Below are the code and all the weights of a small trained network. Each question names an input and a class and asks about switching units off, where a switched-off unit gives its printed mean instead of its output.

import numpy as np


def w(rows, s, z=0):
    codes = np.array(rows[::2]) - 128.0
    scale = np.full(codes.shape[1], s)
    scale[-1] = z or s
    return codes * scale


def f(y):
    return np.maximum(y, 0)


def log_softmax(a):
    a = a - a.max(-1, keepdims=True)
    return a - np.log(np.exp(a).sum(-1, keepdims=True))


def net(x, mask):
    res = np.array(x, float).reshape(1, 6) / 4 @ E
    y = f(res @ A[0][:, :-1].T + A[0][:, -1])
    res = res + np.where(mask, y, B[0][:, -1]) @ B[0][:, :-1]
    return log_softmax(res[-1] @ U[:, :-1].T + U[:, -1])


A, B = {}, {}
E = w([
[112,127,116,124,132,131],'x0',
[154,254,173,33,131,219],'x1',
[113,132,119,127,167,124],'x2',
[114,125,126,134,81,142],'x3',
[9,154,237,86,87,18],'x4',
[90,20,251,130,232,219],'x5',
],0.0065)
A[0] = w([
[178,216,187,45,125,186,72],'neuron 1',
[123,206,32,140,88,79,67],'neuron 2',
[148,203,165,56,140,152,127],'neuron 3',
[130,27,96,172,116,59,75],'neuron 4',
[2,158,217,53,97,30,83],'neuron 5',
[144,130,21,179,143,234,166],'neuron 6',
[142,61,105,212,134,52,196],'neuron 7',
[83,39,169,104,144,191,184],'neuron 8',
[90,187,100,81,58,74,5],'neuron 9',
[105,86,152,193,177,128,199],'neuron 10',
[134,187,34,94,112,41,82],'neuron 11',
[71,100,194,109,71,46,59],'neuron 12',
[99,39,198,123,147,167,69],'neuron 13',
[112,76,189,92,176,191,134],'neuron 14',
],0.0069,0.0013)
B[0] = w([
[23,132,14,81,131,173,225],'neuron 1',
[163,184,178,198,130,77,226],'neuron 2',
[90,108,1,74,126,110,204],'neuron 3',
[52,148,57,78,139,121,206],'neuron 4',
[218,12,133,188,220,209,254],'neuron 5',
[190,57,184,142,174,148,221],'neuron 6',
[15,72,71,75,104,109,216],'neuron 7',
[99,190,189,181,121,45,205],'neuron 8',
[138,133,142,166,134,138,203],'neuron 9',
[101,166,132,110,76,117,184],'neuron 10',
[168,178,146,170,100,92,226],'neuron 11',
[166,92,88,136,169,154,205],'neuron 12',
[129,181,122,182,59,116,199],'neuron 13',
[97,227,198,208,100,59,207],'neuron 14',
],0.0064,0.0069)
U = w([
[113,220,170,210,120,103,62],'0',
[213,1,129,144,227,210,86],'1',
[7,106,42,43,136,146,75],'2',
[126,104,147,93,138,130,254],'3',
],0.0082,0.0055)

Each question gives the input, the list of numbers given to net, and the class t.
The units are the neurons (one row each of A and B). Each row of codes is followed by its name. A weight is (code - 128) times the scale printed after its matrix; where a second scale follows, it is the last column's (A, B and U).
mask holds one flag per neuron, in row order. A switched-off neuron (its flag False) gives its mean, the last column of its row in B, instead of its output. The means were averaged over made-up inputs and are rounded, as every weight is.
A unit's drop is (log p(t) with every unit on - log p(t) with that unit switched off) / (log p(t) with every unit on - log p(t) with every unit switched off).
The circuit of an input: a set's keep is (log p(t) with only the set's units on - log p(t) with every unit switched off) / (log p(t) with every unit on - log p(t) with every unit switched off). Starting from the 12 units with the biggest drops (on a tie, the unit counted first), units are removed one at a time, each time the one whose removal leaves the highest keep (on an exact tie, the one counted first), for as long as the keep stays at least 0.8.
circuit, biggest first: the units of the circuit, biggest drop first
most important unit: the unit with the biggest drop
k most important neurons: the k neurons with the biggest drops, biggest first
drop of u: that unit's drop, to one decimal
input [4,-1,4,4,7,-5], class 1: most important unit : neuron 5
input [1,6,7,5,0,-1], class 2: circuit, biggest first : (neuron 1; neuron 3)
input [-6,-8,-5,-4,-7,3], class 2: 3 most important neurons : (neuron 7; neuron 4; neuron 5)
input [4,-8,8,2,-3,7], class 2: 2 most important neurons : (neuron 7; neuron 4)
input [-6,-7,5,0,-2,3], class 2: 2 most important neurons : (neuron 7; neuron 4)
input [7,-6,5,-8,4,8], class 0: 2 most important neurons : (neuron 14; neuron 8)
input [1,-8,-6,3,-6,-3], class 2: 2 most important neurons : (neuron 7; neuron 4)
input [8,-2,0,5,-5,6], class 3: 4 most important neurons : (neuron 2; neuron 11; neuron 6; neuron 5)
input [-2,-8,-7,-4,-7,5], class 2: circuit, biggest first : (neuron 7; neuron 4)
input [6,0,-5,-2,-5,5], class 3: 3 most important neurons : (neuron 5; neuron 2; neuron 11)
input [2,-6,-3,-2,-5,-1], class 2: 2 most important neurons : (neuron 5; neuron 7)
input [2,-6,-7,8,5,8], class 0: 3 most important neurons : (neuron 8; neuron 13; neuron 14)
input [-3,-3,-3,5,5,-4], class 1: circuit, biggest first : (neuron 5; neuron 12)
input [4,4,0,-1,-7,8], class 0: circuit, biggest first : (neuron 14; neuron 8)
input [1,5,-2,-4,-4,5], class 0: 3 most important neurons : (neuron 14; neuron 5; neuron 8)
input [-1,8,-3,-4,-4,-2], class 2: circuit, biggest first : (neuron 1)
input [4,0,-3,-4,4,8], class 0: 3 most important neurons : (neuron 14; neuron 8; neuron 13)
input [3,4,7,-3,1,-1], class 2: drop of neuron 1 : 0.2
input [7,7,-2,-1,3,-4], class 2: drop of neuron 6 : 0.1
input [-2,-6,-8,2,-6,7], class 0: drop of neuron 13 : 0.1
